In the rows, 128 means zero.
Known rows:
[161 136 127 120 114 139 137 123 131 111 121 125 119 127 129 123 120 118
 116 133 133 120 122 142 117 130 120 111 117 144 121 178 126 169 120]: detepluk
[173 136 128 120 120 142 134 125 129 112 121 141 118 126 124 123 120 124
 115 133 128 123 119 139 118 136 117 111 123 140 123 180 126 172 121]: brurur
[113 121 126 120 145 126 123 124 122 108 122 178 120 125 150 120 127 124
 113 115 141 133 125 130 122 127 121 111 132 115 141 150 126 162 119]: grita
[120 132 128 122 111 124 122 121 132 112 128 112 120 127 147 124 121 114
 114 138 144 119 122 140 115 124 118 113 115 136 123 157 127 160 121]: skisas
[129 139 127 123 111 131 129 126 145 113 127 110 119 128 139 126 120 113
 113 136 139 122 123 151 117 123 120 114 117 149 115 173 128 155 121]: visker
[175 129 123 120 134 136 129 125 123 110 120 181 120 128 133 121 120 148
 114 139 134 124 124 133 112 145 119 110 134 133 137 185 127 186 118]: vutos
[116 133 123 119 109 130 124 125 127 119 139 117 146 127 144 124 150 116
 120 121 122 127 123 129 113 122 122 133 120 126 113 105 125 112 133]: ratre
[135 127 125 130 132 130 125 125 121 131 121 121 123 127 113 130 120 127
 127 114 118 119 123 118 123 123 116 120 136 118 114 112 124 126 121]: kloti
[144 144 129 122 137 123 126 127 124 154 128 112 135 129 114 122 118 112
 139 119 155 121 142 121 139 121 122 112 121 114 112 106 127 145 122]: givures
[116 129 131 122 117 123 127 127 118 118 119 112 119 125 132 133 117 115
 114 115 129 128 125 145 115 121 133 120 118 118 113 141 124 129 120]: zagrem
[116 125 129 119 113 126 122 121 120 115 124 111 118 125 150 127 116 118
 112 115 136 141 121 145 119 119 123 119 118 118 117 138 123 130 121]: brevim
[118 126 126 121 109 127 122 141 124 113 140 114 149 126 163 121 159 117
 116 124 134 134 122 127 116 123 120 124 120 123 111 105 124 122 134]: mozor
[121 125 133 132 113 125 125 211 169 112 135 142 119 132 130 120 196 137
 185 175 143 158 123 183 135 133 118 202 118 151 114 116 135 101 123]: vitres
[115 126 127 137 123 127 123 125 120 121 142 111 128 127 115 122 118 121
 117 115 113 122 129 111 119 122 122 118 122 123 121 126 123 118 121]: duzir
[123 127 127 120 118 125 124 122 124 112 120 128 117 124 137 121 119 116
 113 124 134 124 123 135 114 125 117 115 117 125 124 159 126 159 118]: brupos
[114 133 129 120 120 128 124 118 122 141 137 110 136 126 115 120 119 116
 121 124 151 127 133 121 129 123 119 118 118 117 118 108 122 130 120]: vazu
[114 128 129 121 110 136 124 124 124 116 126 111 139 128 135 122 155 115
 121 118 120 125 121 126 117 120 118 129 134 123 110 107 127 118 127]: troza

Facts:
kitrus: flatru kloplim; tari fizal
stapos: flatru mozor; tari pizus; trepo vitres
tubik: flatru dridra; tari skati; trepo vivu
samifom: flatru kefi; tari greker; trepo vitres
visker: flatru skisas; tari bretral; trepo duvadras
grakli: flatru lolar; tari gifal; trepo bretral
deraste: flatru flabra; tari duzir; trepo sitreple
replos: flatru lolar; tari plezudrul; trepo bepa
neki: flatru duvadras; tari stiken; trepo vivu
sibir: flatru lunuko; tari brupos; trepo segos
stiken: flatru duvadras; trepo segos
niral: flatru lunuko; trepo nosti
stakem: flatru skisas; tari detepluk
maron: flatru bafu; tari skorutom; trepo kefi
lolar: flatru tizadre; tari plelol
segos: flatru grabol; tari fovosu
drazun: flatru kloplim
tistak: flatru grilin; tari drefla
bitubru: flatru grabol; tari segos
tofar: flatru nagro; tari zoskega; trepo bretos
miklir: flatru nagro; tari tofar
salite: flatru segos; tari kiga; trepo neki
dresar: flatru bafu; tari gogron; trepo brilipir
klegrim: flatru grirur; tari gribril; trepo segos
rofotul: flatru bretos; tari vusti; trepo neki
studum: flatru mozor; tari libe; trepo vitres
rino: flatru segos; tari faskisen
givures: flatru nagro; trepo dridra
grita: flatru bretos; tari leza
brevim: flatru bretos; tari zagrem
plidro: flatru mozor; tari studum; trepo grirur
bretos: flatru bepa
zagrem: flatru bretos; tari bridek; trepo kefi
bretral: flatru skisas; tari stakem
bokil: flatru grabol; tari vovupli; trepo lozal
gogron: flatru bafu; tari maron
nali: flatru mupluven; tari troza; trepo segos
leza: flatru bretos; tari midal
kiga: flatru segos; tari grikon; trepo tizadre
plelol: flatru tizadre; tari grirur
kloti: flatru kefi; tari goklel; trepo flabra
nosti: flatru bepa; tari viskolom
grikon: flatru segos; tari rino
bridok: flatru duvadras; tari neki; trepo vitres
kloplim: flatru bepa; tari nosti
ripin: flatru kloplim; tari drazun; trepo grirur
klufom: flatru nosti
drufutre: flatru gogron; tari godril; trepo drefla
flabra: flatru tizadre
gebis: flatru segos; tari salite
sozes: flatru grirur; tari klegrim
gatrin: flatru mupluven
tasku: flatru duvadras; tari soskir; trepo lozal
vitres: flatru brilipir; tari mupluven; trepo bretos
nagro: flatru drikar; tari stestim
skorutom: flatru bafu
vazu: flatru drikar; tari nagro
libe: flatru mozor; tari rovezem; trepo vitres
lasker: flatru drikar; tari pedar; trepo neki
briridak: flatru grabol; tari bokil
gibragru: flatru nosti; tari vete
faskisen: flatru segos; trepo gatrin
zeflu: flatru kloplim; tari grazus; trepo mozor
rigadren: flatru skisas
detepluk: flatru skisas; tari brurur; trepo grita
lasul: flatru kefi; tari samifom
zumerim: flatru brilipir; tari dibon
fifles: flatru mozor; tari stapos; trepo gatrin
ludrures: flatru kloplim; tari zeflu; trepo neki
bridek: flatru bretos; tari rofotul; trepo bepa
skisas: flatru lunuko; tari sibir
gatruk: flatru lunuko; tari flepera
bolem: flatru segos; tari gebis
pizus: flatru mozor; trepo bretos
dilegra: flatru nosti; tari klufom; trepo gogron
felor: flatru drikar
dridra: flatru grilin; tari tistak
motruvi: flatru lunuko; tari niral
vevos: flatru lolar; tari sitreple
lozal: flatru tizadre; tari retabrak
dragroker: flatru brilipir; tari vitres
staru: flatru gogron; tari grodrel; trepo vivu
zogrel: flatru kefi; tari skebralol; trepo grabol
plaflor: flatru kefi; tari lasul; trepo bretos
ronul: flatru grabol
vete: flatru nosti; tari dilegra; trepo vivu
grodrel: flatru gogron; tari drufutre
zoskega: flatru nagro; tari givures
drefla: flatru grilin; trepo flepera
fizal: flatru kloplim; tari ludrures; trepo briridak
mozor: flatru brilipir; tari dragroker
romil: flatru grabol; tari bitubru
goklel: flatru kefi; tari zogrel; trepo vitres
soskir: flatru duvadras; tari bridok
brupos: flatru lunuko; tari gatruk
fovosu: flatru grabol; tari briridak; trepo brilipir
godril: flatru gogron; trepo flepera
troza: flatru mupluven; tari gatrin
biklos: flatru tizadre; tari lozal; trepo stestim
gribril: flatru grirur; tari vivu
bafu: flatru grilin; tari dridra
vutos: flatru skisas; tari rigadren
grirur: flatru tizadre; tari flabra
vusti: flatru bretos; tari grita
greker: flatru kefi; tari kloti
retabrak: flatru tizadre; tari lolar
kuvu: flatru drikar; tari lasker; trepo nosti
skati: flatru dridra; trepo brilipir
flarus: flatru dridra; tari tubik; trepo flepera
lunuko: flatru bepa; tari kloplim
zuvefam: flatru drikar; tari vazu; trepo stestim
skebralol: flatru kefi
ratre: flatru mupluven; tari nali
viskolom: flatru bepa; tari bretos
tasel: flatru gogron; tari staru
trifel: flatru nosti; tari gibragru
brurur: flatru skisas; tari feklin; trepo grilin
pedar: flatru drikar; tari felor
duzir: flatru flabra
plezudrul: flatru lolar; tari vevos; trepo tasel
gifal: flatru lolar; tari replos
laza: flatru lunuko; tari skisas
mupluven: flatru brilipir; tari zumerim
dibon: flatru brilipir; trepo skorutom
midal: flatru bretos; trepo dridra
stestim: flatru drikar; tari kuvu; trepo gogron
vovupli: flatru grabol; tari ronul
plusi: flatru flabra; tari deraste
feklin: flatru skisas; tari vutos; trepo sitreple
rivel: flatru gogron; tari tasel; trepo lolar
rovezem: flatru mozor; tari fifles
grazus: flatru kloplim; tari ripin; trepo grabol
vivu: flatru grirur
sitreple: flatru lolar; trepo grirur
flepera: flatru lunuko; tari motruvi


Now the same elements, written a new way:
Known rows:
[138 111 189 124 105 117  97 108 103 115 130 160 145 119 126 118 125  85
  99  97 115 114 143 150 133 112 130 151  99 132 128 136 106 141  98 124
 135]: dridra
[157 134 152 141  98 127 118 113 122 136  67 153 131 128 147 103 114 123
  84 111 157  89 150 131 157 150 150 162  84 124 134 120  73 159 139 142
 147]: flarus
[131 138 174 134 105 111 138 117 119 142  83 155 146 162 164 134 114 101
  96  98 152 108 141 130 159 146 141 159 114 106 144 123  74 144 137 131
 123]: skati
[133 103 170 120 107 119 111 117 120 112 142 125 138 111 117 114 143  95
 110  94 106 121 135 145 111 109 124 145 114 122 122 136 118 137 107 117
 132]: lasul
[109  86 144 134 128 107 103 119 126 145 156  74 121 135  88 116 146 106
 139  96 142 156 109 180 173 130 102 104 116  65 129 150  88 110  95 112
 108]: felor
[ 87 100 136 149 140 102 145 141 102 156 159  37 116 170 179 115 144 125
 116 139 147 152 102 152 160 144 138 140 178  50 122  92  56 168 145  98
 157]: lasker
[154 114 175 117 141 124  96  97 120  99 122 125 144  92 108 112 135 151
 135 109 135 131 152 151 108 130 121 155 102 122  89 130 140 143 116 139
 151]: kitrus
[129 145 170 131 145 115 143 108 136 110  85 104 162 159 145 128 129 144
 121  99 154 133 138 140 117 162 118 151 149 101 118 125 122 147 151 138
 128]: bridek
[116 106 193 123 178 145 102  96 154 148 149  75 147 123 115 158  99 116
 134 118 115 160 108 156 127 138 105 145 115 102 134 162 122 117 138 128
 133]: bretos
[102 115 135 171 123 145 119 110 143 159 138 102  97 183  49 131 118  98
  95 125 139 142 111 130 151 127 137 129 107 118 120 170 115 117 101 144
 113]: grirur
[128 151 162 150 197 138 131  88 138 130  74  64 158 201 111 117 114 156
 101 149 182 160 116 158 137 196 110 134 124  92 121 154 122 145 154 155
 139]: feklin
[125 112 147 118 121 146 127 114 103 123 154 158 156 110 104 134 132  85
 140 125 125 156 124 124 123 102 125 137 138  94 155 161 101 115 126 122
 120]: mupluven
[129 119 143 113 114 148 135 111 102 121 149 163 162 112 100 130 131  85
 139 130 130 158 128 126 121  98 129 137 142  94 158 163 103 112 120 122
 117]: gatrin
[116  96 147 141 141 121 100 114 112 151 160  93 131 138  89 103 137 109
 140 103 134 153 110 174 164 130 109 106 107  74 128 160  93 110 103 123
 103]: skebralol
[109 131 178 154 131 125 107  95  97 184  80 153 143 196 154 135  87  86
  70 140 169 120 119 154 213 164 145 146  73  97 159 145  44 141 122 140
 130]: godril
[131 115 181 119 136 112 126 100 120 107 134 132 156 136 111 145 141 124
 128  99 126 147 142 147 116 132 110 153 130 112 111 141 139 128 115 137
 124]: nosti
[122 105 160 125 122 116 117 111 119 130 152 128 132 124 102 153 122  93
 136 109 120 144 132 127 125 112 105 135 134  97 128 145  99 124 121 123
 117]: greker

Rows:
No name comes twice in this set of rows, the named rows included.
[108 119 131 144 150 121 126 133 131 162 115  69 132 167 133  95 130 110
 113 117 155 140 106 161 161 154 126 114 121  65 137 142  72 124 141 124
 111] : zogrel
[ 61 170 119  85 136 129 131 147 104 110  59 187 197  90 203  81 172  69
 107 126 145  83 138 160  92 122 138 110 129  87 112 111  90  79 174  80
 106] : nali
[140 128 205 124 174 117 111  80 113  90 129 127 180 146 111 134 134 155
 143 107 134 160 145 150 101 145 102 151 131 119  95 142 162 135 120 148
 129] : stakem
[150 150 175 131 169 130 109  99 128 101  73  98 171 123 146  93 124 181
 126 119 159 125 149 145 104 172 122 156 115 122  94 124 133 160 159 156
 160] : visker
[140 113 129 139 169 114 132 140 127 176 120  81 125 176 147 115 126 111
  84 133 136 125 112 146 134 155 122 118 117  70 133 149  77 126 148 132
 113] : bokil
[173  87 148 129 180 102 106 136  98 177 179 103 118 156 122 135 135  82
  93 124 107 136 125 152 115 124 107 111 105  79 120 172  99 121 109 138
 105] : rino
[111 109 216 130 116 113  80  89  82 154 128 217 151 139 138 167  87  67
 122 111 127 127 136 141 181 119 121 157  93 112 146 148  62 136 105 131
 128] : grodrel
[131 125 189 136 111 118  91 104  96 155  75 184 147 121 180 104  99 109
  90 109 146  83 148 140 180 143 159 172  66 126 137 114  54 163 129 137
 153] : rivel
[135 136 138 151 159 135 142 101 144 139  77  58 135 198  97 122 112 142
  86 141 178 155 116 152 151 187 112 135 119  89 135 149 110 141 143 152
 138] : ripin
[102 113 190 144 116 104 118 132  72 123 133 109 146 148 210  83 130 106
 111 113 120 116 125 136 146 123 159 168 152 105 130  88  52 198 135 111
 172] : tubik
[162 130 142 133 132 106 133 140 127 149 102 110 133 163 143 135 115 100
 100 122 135 116 131 112 114 147 107 127 139  84 143 148  67 150 161 136
 114] : fovosu
[143 130 169 138 104 118 105 113 112 143  67 172 137 122 164 102 108 119
  87 110 154  87 148 133 163 149 153 166  76 125 133 117  67 161 136 141
 149] : dresar
[116 111 144 122 137 149 124 112 104 140 162 140 144 122 103 139 129  81
 122 146 126 158 118 143 128 107 130 133 129  91 143 157 104 103 120 118
 122] : zumerim
[107 118 159 125 193 189 140 138 182 204 143  50 183 102 186  99  97 107
 127 108 114 155  70 172 146 141 169 151 120  76 211 169  85  97 184 118
 116] : stapos
[ 92 113 214 150 121  88 120 119  55 154 133 174 157 174 234 116 108 109
 118 112 137 120 134 133 181 131 167 178 149  96 142  91  34 195 131 123
 160] : staru

The same elements again, as new rows of numbers:
Known rows:
[ 73 130 184 124 117 100 129 136 101 158 180 158 155 115  72 114 138  97
  89 121 126  61 194 144  78 114 139 166 175 169 105  81 135  85  76 104
  89 176 126 202 150 124 143]: plaflor
[ 97 157 134 101 118 139  86  91  91 139 153 164 143 130  56 117 112 112
  96  97 119  99 167 137  70 114 140 119 185 155 111  97 128 114  84 109
  84 163 126 124 159 123 121]: kuvu
[ 83 131 140 144 134 116  80  87 127 123 172 154 124  98  66 102 112 117
  85  97 123  69 168 162  53 135 131 125 194 137 119  87 133 114  94 138
 116 148  97 128 162 140 122]: klegrim
[ 95 161 171 128 138 118  55 105  11 170 162 176 163 157  43  94  85 110
  93 119 127 116 154 128  86 153 160  69 169 129 103 138 127 113 105 103
  66 121 134 203 156 117 143]: feklin
[ 74 124 182  95 149  85 135 112  64 157 179 183 177 155  74 146 115 103
  91  85 132  67 197 128  96  98 148 154 170 169 109  79 132  78  76 118
  79 181 143 153 154 116 131]: stapos
[ 77 139 186 117 106 104 128 147  76 148 177 165 162 112  72 130 122 102
  87 113 132  58 200 136  87 106 144 158 185 157 113  61 127  81  80 107
  84 195 126 184 157 132 140]: bridok
[ 99 166 139 148 136 135 106 103 126 138 176 146 127  83  56  87  92 119
 106  92 104 111 189 153  83 132 154 133 176 152  98 129 146  90  90 124
 122 142 134 142 157 163 118]: lozal
[ 99 155 155 113 154 132  99  85  88 139 160 154 135 117  64 119  98 124
 122  91 111 113 188 156  79 122 178 113 158 156 102 124 152  91  96 117
 101 139 119 105 160 158 110]: flabra
[109 155 143 128 110 131  84 110  85 140 168 151 143 128  53 105  99 114
  92  97 109 111 188 135  92 126 158 119 182 141 121 119 141 110 107 112
 104 157 131 150 151 141 126]: viskolom
[ 99 159 139 120 117 133  99 101  98 146 162 155 136 109  56 104 105 116
 104  96 109 106 179 143  82 116 140 121 178 156 101 110 140 101  87 106
 100 157 126 135 153 132 126]: drikar
[ 94 165 133 129 110 138 100 104 117 149 173 154 129  98  55  99 104 110
  96 104 111  99 174 148  79 114 135 123 180 158 103 113 133  95  83 120
 102 159 127 154 157 128 130]: vazu
[110 157 132 130 133 119 116 104  97 133 168 159 145 129  57  95  79 116
 100  64  95 124 199 127 111 113 153 135 172 152  94 138 152  95  99 111
 119 146 161 123 144 150 118]: gatrin
[104 148 163 143 123 134 122 113 113 142 176 149 145 122  61  75 119 121
 108 107 102 129 169 171  80 134 125 135 205 170  83 113 145 112  83  85
 118 140 120 149 147 141 131]: bolem
[103 158 145 122 128 134  82  98  78 150 178 155 148 144  44 112 108 123
  99 100 113 123 189 137  90 130 165 108 180 140 134 124 131 107 114 104
  92 143 140 152 151 142 122]: gatruk
[104 143 153 120 134 130  81  92  60 163 180 157 144 148  39 130 112 126
 103 104 112 125 198 153  89 132 185  84 172 137 139 139 135  94 128 107
  90 142 116 152 152 135 130]: vutos
[ 93 148 138 142 127 113 112 100 111 143 179 158 141 111  63  92  96 116
  91  88 110 100 181 144  90 117 129 124 188 146  95 118 134  94  87 126
 113 145 137 149 153 129 131]: dragroker
[ 96 144 143 146 115 125  92 107 104 153 187 148 135 119  49  89 120 117
  96 114 106 111 187 146  84 134 142 117 178 140 119 135 139  99 109  96
 103 130 125 181 147 135 139]: kitrus

Rows:
No name comes twice in this set of rows, the named rows included.
[109 166 137 133 125 138 102 107 100 147 180 152 137 111  47  99  98 123
 109  96 100 130 197 143  93 122 163 119 172 150 113 138 146  91  99 100
 107 141 147 147 148 152 123] : bepa
[ 95 151 143 113 130 130  91  91  89 140 159 162 147 141  60 113 109 118
  93  92 123 104 170 141  75 117 140 121 188 150 107  99 135 117  89 114
  93 155 123 126 153 131 121] : kloti
[ 90 137 144 108 141 118 102  78  82 141 162 172 153 145  60 121 100 118
  99  84 123 102 173 141  76 111 136 110 183 147 107  99 136 104  93 115
  94 141 132 109 153 120 118] : dibon
[ 97 142 136 146 134 112 123  97 119 144 180 156 139 117  62  77 100 117
  97  87  96 116 184 138  96 119 130 135 171 155  91 135 152  89  93  99
 119 126 149 155 143 137 127] : mozor
[115 162 131 116 138 143  99  90  87 152 182 154 146 130  32 118 105 130
 113  93 103 152 202 149  95 129 185 104 168 144 136 146 142  89 114  95
  95 131 152 138 149 158 113] : flepera
[ 99 147 148 123 125 128  72  96  71 152 183 157 148 158  41 119 118 124
  84 104 122 115 185 137  87 139 163  96 189 130 146 122 123 114 120 111
  86 144 128 166 150 134 131] : brurur
[105 165 141 114 137 140  93  93  81 156 179 160 146 132  42 120 104 125
 109 101 107 136 193 140  89 126 173 105 169 144 124 133 138  92 107  99
  90 141 144 142 158 145 122] : grita
[105 164 147 134 134 129  93 104 102 127 159 147 133 103  61  97  87 120
 107  84 107 105 189 138  88 128 168 137 172 146 102 116 153 105  96 117
 110 145 133 123 155 166 108] : lolar
[101 132 135 140 101 123  87 103  93 130 188 158 138 127  47 113 113 124
  75 103 120  92 185 153  73 132 142  99 203 119 149  96 126 107 117 110
 100 154 103 156 152 126 133] : sibir
[ 82 165 171 158 142 106  66 109  65 146 150 167 139  98  70  57  74 102
  94 115 126  77 136 142  67 152 130 107 176 140  61 107 138 115  72 130
  90 122 117 185 167 130 137] : deraste
[102 162 144 135 134 132 102 101 105 135 166 152 133 104  59  97  98 122
 110  94 106 111 187 147  86 127 156 128 172 151 100 120 147  96  92 115
 109 145 136 132 158 157 116] : tizadre
[110 161 131 130 134 129 119  99 110 140 172 158 141 111  50  96  87 122
 106  77 100 131 191 142  99 117 157 129 168 150  95 136 151  89  89 103
 116 134 156 131 150 150 118] : brilipir
[112 166 138 141 112 138 107 117  94 143 185 152 139 101  45  97  95 126
 104  98 101 133 201 137 100 127 161 115 177 137 118 127 143  88 109  98
 107 143 145 157 151 155 125] : nosti
[ 96 172 173 107 132 125 132 141  79 169 189 154 167 122  50 128 112 110
 113 103 111 120 227 121 111 114 195 168 152 172 121 121 140  68  89  95
  82 176 179 191 151 166 128] : bretos

